mesip: [108 102 109 184  91 140 161 147]
kina: [162 145  82 135 104 108 139 100]
nekip: [106 135 106 145  91  93 122 105]
fevug: [163 102 109 184 138 122 146 106]
pame: [108 102 137 184  88 106  84 174]
loc: [139]
kina, 7
loc: [146]
fevug, 7
loc: [105]
nekip, 8
loc: [162]
kina, 1
loc: [161]
mesip, 7
loc: [140]
mesip, 6
loc: [138]
fevug, 5

Rona: [ 62 176 140  79 191 128  64 163 185  65 173 184]
pame: [139 176 140  79 191 128  64 163 185 107 195 134]
fevug: [132  88 166  61  85 175  63 104 176  68  66 182]
loc: [134]
pame, 12
loc: [62]
Rona, 1
loc: [66]
fevug, 11

tivik: [125 100 130 130]
kina: [125 101 130 194]
mesip: [119 119 118 135]
loc: [100]
tivik, 2
loc: [194]
kina, 4
which: [125 101 130 194]
kina
which: [119 119 118 135]
mesip
loc: [135]
mesip, 4
which: [125 100 130 130]
tivik
loc: [118]
mesip, 3

tivik: [109 119 175 194 124 110 116 156 183 112 123 128  85 118 142 124 149]
nekip: [120  96 141 155 138 100 100 139 148 160 135 119 138  76 148 146  89]
pame: [121  98 138 152 139 101 101 136 144 161 135 119 140  77 147 118  88]
Rona: [121  98  75 152 139 101 101 136 144 161 135 119  76 120 143 124 159]
kina: [109 111 175 194 124 110 116 158 183 112 123 128  85 118 142 124 149]
loc: [140]
pame, 13
which: [109 111 175 194 124 110 116 158 183 112 123 128  85 118 142 124 149]
kina

mesip: [193 153  98 124 162 152 132  99 150 116 146 109 129 125 171 109 142 123
 120 158 156 155 165]
zan: [193 153  98 124 162 152 132 108 150 116 146 109 129 156 171 109 142 123
 148 158 156 155 165]
Vap: [132 138 129 140 135 117 124 129 126 142 141 134 132 125 128 137 120 105
 131 127 138 148 120]
loc: [137]
Vap, 16
loc: [140]
Vap, 4
loc: [126]
Vap, 9
which: [193 153  98 124 162 152 132  99 150 116 146 109 129 125 171 109 142 123
 120 158 156 155 165]
mesip
loc: [127]
Vap, 20
loc: [135]
Vap, 5

Kegi: [116  70 121  64  66 152]
logu: [117  82  98  94  65 140]
Rona: [ 65 161  96 104 101 103]
mesip: [ 69 127  69 189 188 144]
loc: [127]
mesip, 2
loc: [189]
mesip, 4
loc: [116]
Kegi, 1
loc: [96]
Rona, 3
loc: [64]
Kegi, 4
loc: [152]
Kegi, 6
loc: [117]
logu, 1

Kegi: [158 134 128 127 132 116 103 142 105 130 131 137 131 120 116  95 124 112
  98 133 156 130 122 152 111 107 131 113  94 127 112 122 118 135 124 121
 123 130 111 133  99 129 123 134 121]
zan: [158 134 128 127 132 116 103 142 105 130 131 137 131 120 116  95 124 112
  98 133 156 130 122 152 111 107 131 113  94 127 112 122 118 135 124 121
 127 129 150 120 139 126 113 135 120]
Rona: [126 126 128 140 118 145 113 121 124 153 136 119 147 138 135 116 134 128
 130 124 138 125 140 138 134 133 123 132 113 137 123 131 134 124 116 123
 128 133 130 134 124 124 128 135 157]
tivik: [143 125 116 120 133 126 113 120 140 156 137 116 117 125 137 151 119 127
 123 130 120 131 140 128 127 107 133 141 111 137 130 132 127 156  90 122
 127 138 121 115 121 108 112 127 116]
Vap: [110  96 124  96 141 141 116 120 134 105 145 132 146 137 130 169 154 148
 132 145 129 128 127 136 138 110 127 149  65 122 134 127 117 107 127 107
 152 134  90  90 150 125 121 143 133]
which: [126 126 128 140 118 145 113 121 124 153 136 119 147 138 135 116 134 128
 130 124 138 125 140 138 134 133 123 132 113 137 123 131 134 124 116 123
 128 133 130 134 124 124 128 135 157]
Rona
loc: [146]
Vap, 13
which: [143 125 116 120 133 126 113 120 140 156 137 116 117 125 137 151 119 127
 123 130 120 131 140 128 127 107 133 141 111 137 130 132 127 156  90 122
 127 138 121 115 121 108 112 127 116]
tivik
loc: [147]
Rona, 13
which: [158 134 128 127 132 116 103 142 105 130 131 137 131 120 116  95 124 112
  98 133 156 130 122 152 111 107 131 113  94 127 112 122 118 135 124 121
 123 130 111 133  99 129 123 134 121]
Kegi
which: [110  96 124  96 141 141 116 120 134 105 145 132 146 137 130 169 154 148
 132 145 129 128 127 136 138 110 127 149  65 122 134 127 117 107 127 107
 152 134  90  90 150 125 121 143 133]
Vap

